Here is a tiny trained network, its code and every weight. The questions are about switching its units off for an input and a target symbol, where a switched-off unit gives its printed mean instead of its output.

import numpy as np


def w(rows, s, z=0):
    codes = np.array(rows[::2]) - 128.0
    scale = np.full(codes.shape[1], s)
    scale[-1] = z or s
    return codes * scale


def norm(h):
    return h / np.sqrt((h * h).mean(-1, keepdims=True) + 1e-5)


def f(y):
    return y / 2 * (1 + np.tanh(0.7978845608 * (y + 0.044715 * y**3)))


def softmax(a):
    e = np.exp(a - a.max(-1, keepdims=True))
    return e / e.sum(-1, keepdims=True)


def log_softmax(a):
    a = a - a.max(-1, keepdims=True)
    return a - np.log(np.exp(a).sum(-1, keepdims=True))


def net(x, mask):
    ids = ['ΓΛΣβδεζηπφψω'.index(c) for c in x.split()]
    T = len(ids)
    res = E[ids] + P[:T]
    u = 0
    for l in range(2):
        r = norm(res)
        for j in range(2):
            rows = slice(2 * j, 2 * j + 2)
            q, k, v = (r @ M[l][rows].T for M in (Q, K, V))
            z = softmax(np.where(np.tri(T) > 0, q @ k.T / 2**0.5, -1e9)) @ v
            o = O[l][rows]
            res = res + np.where(mask[u + j], z, o[:, -1]) @ o[:, :-1]
        u += 2
        y = f(norm(res) @ A[l][:, :-1].T + A[l][:, -1])
        res = res + np.where(mask[u : u + 8], y, B[l][:, -1]) @ B[l][:, :-1]
        u += 8
    return log_softmax(norm(res)[-1] @ U[:, :-1].T + U[:, -1])


Q, K, V, O, A, B = {}, {}, {}, {}, {}, {}
E = w([
[127,123,146],'Γ',
[1,128,130],'Λ',
[102,139,83],'Σ',
[150,153,136],'β',
[148,58,113],'δ',
[155,132,128],'ε',
[146,122,133],'ζ',
[144,158,142],'η',
[171,144,123],'π',
[114,141,138],'φ',
[153,134,132],'ψ',
[91,141,154],'ω',
],0.037)
P = w([
[167,181,233],'0',
[110,169,253],'1',
[191,186,160],'2',
[61,137,195],'3',
[110,141,158],'4',
[174,122,118],'5',
[180,121,118],'6',
],0.005)
Q[0] = w([
[34,1,146],'0.h1',
[72,127,122],'0.h1',
[150,141,233],'0.h2',
[71,127,185],'0.h2',
],0.008)
K[0] = w([
[185,255,103],'0.h1',
[48,126,147],'0.h1',
[101,242,240],'0.h2',
[206,127,223],'0.h2',
],0.0058)
V[0] = w([
[190,222,126],'0.h1',
[169,159,245],'0.h1',
[254,115,175],'0.h2',
[176,185,76],'0.h2',
],0.0095)
O[0] = w([
[138,227,142,211],'0.h1',
[184,163,229,254],'0.h1',
[255,27,137,208],'0.h2',
[158,95,131,154],'0.h2',
],0.0084,0.0071)
A[0] = w([
[230,138,54,101],'0.n1',
[183,254,144,104],'0.n2',
[217,89,207,166],'0.n3',
[74,151,76,169],'0.n4',
[101,98,41,142],'0.n5',
[205,96,130,248],'0.n6',
[155,201,191,214],'0.n7',
[162,168,69,134],'0.n8',
],0.0084,0.0016)
B[0] = w([
[66,93,194,163],'0.n1',
[64,125,124,218],'0.n2',
[93,220,86,254],'0.n3',
[130,194,118,136],'0.n4',
[254,132,86,124],'0.n5',
[3,54,37,195],'0.n6',
[30,85,160,225],'0.n7',
[89,153,133,136],'0.n8',
],0.0076,0.0077)
Q[1] = w([
[196,165,36],'1.h1',
[248,162,153],'1.h1',
[255,176,158],'1.h2',
[101,161,232],'1.h2',
],0.0093)
K[1] = w([
[154,149,251],'1.h1',
[81,126,183],'1.h1',
[136,81,183],'1.h2',
[78,56,94],'1.h2',
],0.014)
V[1] = w([
[131,121,198],'1.h1',
[132,255,89],'1.h1',
[54,63,207],'1.h2',
[87,46,109],'1.h2',
],0.0094)
O[1] = w([
[113,123,186,238],'1.h1',
[88,247,56,246],'1.h1',
[62,110,191,250],'1.h2',
[72,128,164,4],'1.h2',
],0.012,0.0031)
A[1] = w([
[124,174,89,126],'1.n1',
[170,86,175,93],'1.n2',
[179,205,7,167],'1.n3',
[85,121,81,58],'1.n4',
[27,24,57,3],'1.n5',
[77,96,60,79],'1.n6',
[137,63,164,99],'1.n7',
[105,173,86,203],'1.n8',
],0.012,0.0043)
B[1] = w([
[210,94,127,180],'1.n1',
[210,69,108,160],'1.n2',
[254,63,51,255],'1.n3',
[160,81,225,131],'1.n4',
[203,129,197,136],'1.n5',
[141,67,172,135],'1.n6',
[252,83,156,153],'1.n7',
[51,120,73,237],'1.n8',
],0.0057,0.0051)
U = w([
[131,138,160,97],'Γ',
[12,69,101,108],'Λ',
[133,157,41,186],'Σ',
[172,206,157,79],'β',
[97,6,106,155],'δ',
[162,153,150,62],'ε',
[142,126,150,72],'ζ',
[161,209,155,3],'η',
[188,171,141,147],'π',
[97,147,145,49],'φ',
[172,163,157,115],'ψ',
[77,142,150,197],'ω',
],0.013,0.0041)

Each question gives the input, a string of symbols that net reads in full, and the target symbol t.
The units are the heads (2 rows each of Q, K, V and O) and the neurons (one row each of A and B). Each row of codes is followed by its name. A weight is (code - 128) times the scale printed after its matrix; where a second scale follows, it is the last column's (O, A, B and U).
mask holds one flag per unit, layer by layer, with each layer's heads first. A switched-off unit (its flag False) gives its mean, the last column of its rows in O or B, instead of its output. The means were averaged over made-up inputs and are rounded, as every weight is.
A unit's drop is (log p(t) with every unit on - log p(t) with that unit switched off) / (log p(t) with every unit on - log p(t) with every unit switched off).
k most important neurons: the k neurons with the biggest drops, biggest first
k most important neurons of layer l: the k neurons of layer l with the biggest drops, biggest first
heads that matter: for each layer, one digit per head in row order, 1 if its drop is at least 0.15 and else 0, layers parted by /
drop when u is switched off: that unit's drop, to one decimal
input η φ δ Γ Σ η, target Σ: 2 most important neurons -> [0.n5 1.n3]
input ψ Σ Γ ψ η π, target Σ: 3 most important neurons -> [0.n2 0.n1 0.n3]
input ζ ζ Γ Σ ω, target Σ: most important neuron of layer 0 -> [0.n1]
input ε δ Σ ω, target Σ: heads that matter -> 11 / 11
input β β Σ ω Σ δ η, target δ: heads that matter -> 11 / 10
input ω δ Γ π π, target δ: 2 most important neurons -> [0.n6 0.n1]
input η ψ β ζ Σ ε, target Σ: heads that matter -> 00 / 10
input π φ ψ δ δ Γ, target δ: heads that matter -> 00 / 10
input δ π ε β β δ ζ, target δ: heads that matter -> 00 / 10
input Σ β η ε ψ ε ζ, target Σ: heads that matter -> 10 / 10
input δ ε δ Σ, target δ: heads that matter -> 10 / 10
input Σ β π Γ β β π, target Σ: 2 most important neurons -> [0.n6 1.n3]
input ψ η δ Σ β, target Σ: 2 most important neurons -> [0.n5 0.n1]
input π Σ η, target Σ: heads that matter -> 10 / 00
input Σ ψ ψ π Σ ψ Γ, target Σ: heads that matter -> 10 / 10
input ε δ ψ π, target δ: heads that matter -> 00 / 00
input π Σ φ, target Σ: heads that matter -> 10 / 11
input Λ π δ ε, target δ: heads that matter -> 00 / 10
input Σ β Σ ζ Σ ψ, target Σ: most important neuron of layer 0 -> [0.n5]
input ζ ε Σ η π β, target Σ: 2 most important neurons of layer 1 -> [1.n3 1.n8]
input ζ ω η π β Σ ζ, target Σ: most important neuron of layer 1 -> [1.n3]
input ψ π π ζ Σ δ φ, target δ: drop when 0.h2 is switched off -> 0.3
input ε φ Λ π, target Λ: drop when 0.h1 is switched off -> 0.1
input ε ζ ψ φ δ Γ, target δ: drop when 0.n7 is switched off -> 0.0
